Below are the code and all the weights of a small trained network. Each question names an input and a class and asks about switching units off, where a switched-off unit gives its printed mean instead of its output.

import numpy as np


def w(rows, s, z=0):
    codes = np.array(rows[::2]) - 128.0
    scale = np.full(codes.shape[1], s)
    scale[-1] = z or s
    return codes * scale


def norm(h):
    return h / np.sqrt((h * h).mean(-1, keepdims=True) + 1e-5)


def f(y):
    return np.maximum(y, 0)


def log_softmax(a):
    a = a - a.max(-1, keepdims=True)
    return a - np.log(np.exp(a).sum(-1, keepdims=True))


def net(x, mask):
    res = np.array(x, float).reshape(1, 5) / 4 @ E
    u = 0
    for l in range(2):
        y = f(norm(res) @ A[l][:, :-1].T + A[l][:, -1])
        res = res + np.where(mask[u : u + 12], y, B[l][:, -1]) @ B[l][:, :-1]
        u += 12
    return log_softmax(norm(res)[-1] @ U[:, :-1].T + U[:, -1])


A, B = {}, {}
E = w([
[126,131,123,124],'x0',
[203,181,153,66],'x1',
[116,53,164,57],'x2',
[116,150,105,97],'x3',
[177,82,1,147],'x4',
],0.0084)
A[0] = w([
[34,108,109,137,45],'0.n0',
[184,28,150,53,14],'0.n1',
[110,71,169,88,119],'0.n2',
[90,33,139,49,125],'0.n3',
[233,171,179,92,144],'0.n4',
[55,118,117,49,124],'0.n5',
[189,127,153,102,15],'0.n6',
[108,132,165,104,28],'0.n7',
[176,156,136,71,21],'0.n8',
[157,218,138,65,131],'0.n9',
[3,75,97,152,107],'0.n10',
[182,174,79,126,2],'0.n11',
],0.012,0.0034)
B[0] = w([
[128,68,140,175,189],'0.n0',
[212,189,42,167,218],'0.n1',
[134,221,183,166,206],'0.n2',
[155,203,68,254,246],'0.n3',
[58,41,99,180,245],'0.n4',
[58,122,149,180,193],'0.n5',
[174,73,118,205,160],'0.n6',
[45,95,163,70,156],'0.n7',
[162,60,157,167,176],'0.n8',
[97,59,101,148,229],'0.n9',
[136,30,165,135,254],'0.n10',
[112,141,204,112,178],'0.n11',
],0.0086,0.0057)
A[1] = w([
[111,137,133,182,112],'1.n0',
[170,132,145,147,113],'1.n1',
[87,185,91,156,146],'1.n2',
[113,140,249,116,144],'1.n3',
[180,159,205,88,102],'1.n4',
[137,58,145,79,132],'1.n5',
[171,207,174,45,2],'1.n6',
[169,118,169,125,90],'1.n7',
[73,107,129,201,136],'1.n8',
[75,91,69,69,111],'1.n9',
[96,126,199,86,115],'1.n10',
[238,45,90,111,156],'1.n11',
],0.013,0.007)
B[1] = w([
[198,188,141,119,186],'1.n0',
[133,132,161,179,140],'1.n1',
[192,255,188,121,168],'1.n2',
[42,128,28,76,171],'1.n3',
[56,98,110,170,129],'1.n4',
[220,89,134,240,144],'1.n5',
[213,169,233,219,128],'1.n6',
[126,167,187,205,129],'1.n7',
[190,151,144,148,249],'1.n8',
[75,112,116,223,137],'1.n9',
[42,58,116,79,146],'1.n10',
[36,90,59,157,201],'1.n11',
],0.0082,0.012)
U = w([
[105,102,177,126,234],'0',
[104,41,182,111,230],'1',
[224,185,207,88,10],'2',
[2,71,115,31,86],'3',
],0.0088,0.0011)

Each question gives the input, the list of numbers given to net, and the class t.
The units are the neurons (one row each of A and B). Each row of codes is followed by its name. A weight is (code - 128) times the scale printed after its matrix; where a second scale follows, it is the last column's (A, B and U).
mask holds one flag per neuron, layer by layer. A switched-off neuron (its flag False) gives its mean, the last column of its row in B, instead of its output. The means were averaged over made-up inputs and are rounded, as every weight is.
A unit's drop is (log p(t) with every unit on - log p(t) with that unit switched off) / (log p(t) with every unit on - log p(t) with every unit switched off).
The circuit of an input: a set's keep is (log p(t) with only the set's units on - log p(t) with every unit switched off) / (log p(t) with every unit on - log p(t) with every unit switched off). Starting from the 12 units with the biggest drops (on a tie, the unit counted first), units are removed one at a time, each time the one whose removal leaves the highest keep (on an exact tie, the one counted first), for as long as the keep stays at least 0.8.
circuit, biggest first: the units of the circuit, biggest drop first
top k neurons: the k neurons with the biggest drops, biggest first
k most important neurons of layer l: the k neurons of layer l with the biggest drops, biggest first
drop of u: that unit's drop, to one decimal
input [-2,3,-5,5,-7], class 3: circuit, biggest first : [0.n3, 1.n3]
input [-2,3,5,-3,-7], class 3: top 3 neurons : [1.n3, 0.n7, 1.n10]
input [0,2,-5,-7,-6], class 3: top 3 neurons : [0.n3, 0.n1, 1.n3]
input [-6,1,5,-7,-8], class 3: circuit, biggest first : [1.n3]
input [-6,0,1,-6,7], class 3: top 2 neurons : [1.n11, 0.n3]
input [-2,2,7,-2,-6], class 2: 3 most important neurons of layer 0 : [0.n3, 0.n1, 0.n10]
input [-5,0,6,1,-6], class 2: 3 most important neurons of layer 1 : [1.n11, 1.n2, 1.n0]
input [-6,8,5,8,-3], class 1: 2 most important neurons of layer 0 : [0.n8, 0.n9]
input [0,1,-3,6,7], class 3: 2 most important neurons of layer 0 : [0.n3, 0.n2]
input [-7,-7,-8,-8,0], class 2: 2 most important neurons of layer 0 : [0.n4, 0.n9]
input [4,4,-3,8,6], class 3: circuit, biggest first : [0.n3, 1.n11, 1.n8]
input [-4,1,6,5,-7], class 3: top 2 neurons : [1.n3, 0.n7]
input [2,0,-6,-1,5], class 2: 2 most important neurons of layer 0 : [0.n10, 0.n11]
input [-3,-4,5,-8,0], class 2: 2 most important neurons of layer 0 : [0.n3, 0.n2]
input [-4,6,2,1,7], class 3: circuit, biggest first : [1.n11]
input [-3,2,-2,-4,-6], class 3: top 3 neurons : [0.n3, 1.n3, 0.n10]
input [1,0,1,-4,-4], class 3: top 2 neurons : [1.n3, 0.n1]
input [-5,-6,-8,-7,-2], class 2: top 2 neurons : [1.n11, 0.n4]
input [-2,-6,1,-7,-8], class 3: top 3 neurons : [1.n3, 1.n10, 0.n4]
input [2,4,-3,4,-4], class 1: top neuron : [0.n3]
input [3,8,-6,-1,-8], class 1: 2 most important neurons of layer 1 : [1.n11, 1.n8]
input [0,8,-6,-8,-2], class 1: drop of 0.n0 : 0.0
input [-7,8,0,5,3], class 1: drop of 1.n11 : -0.1
input [-7,8,-4,5,4], class 1: drop of 1.n5 : 0.1
input [-3,6,-3,-3,1], class 1: drop of 0.n3 : 0.1
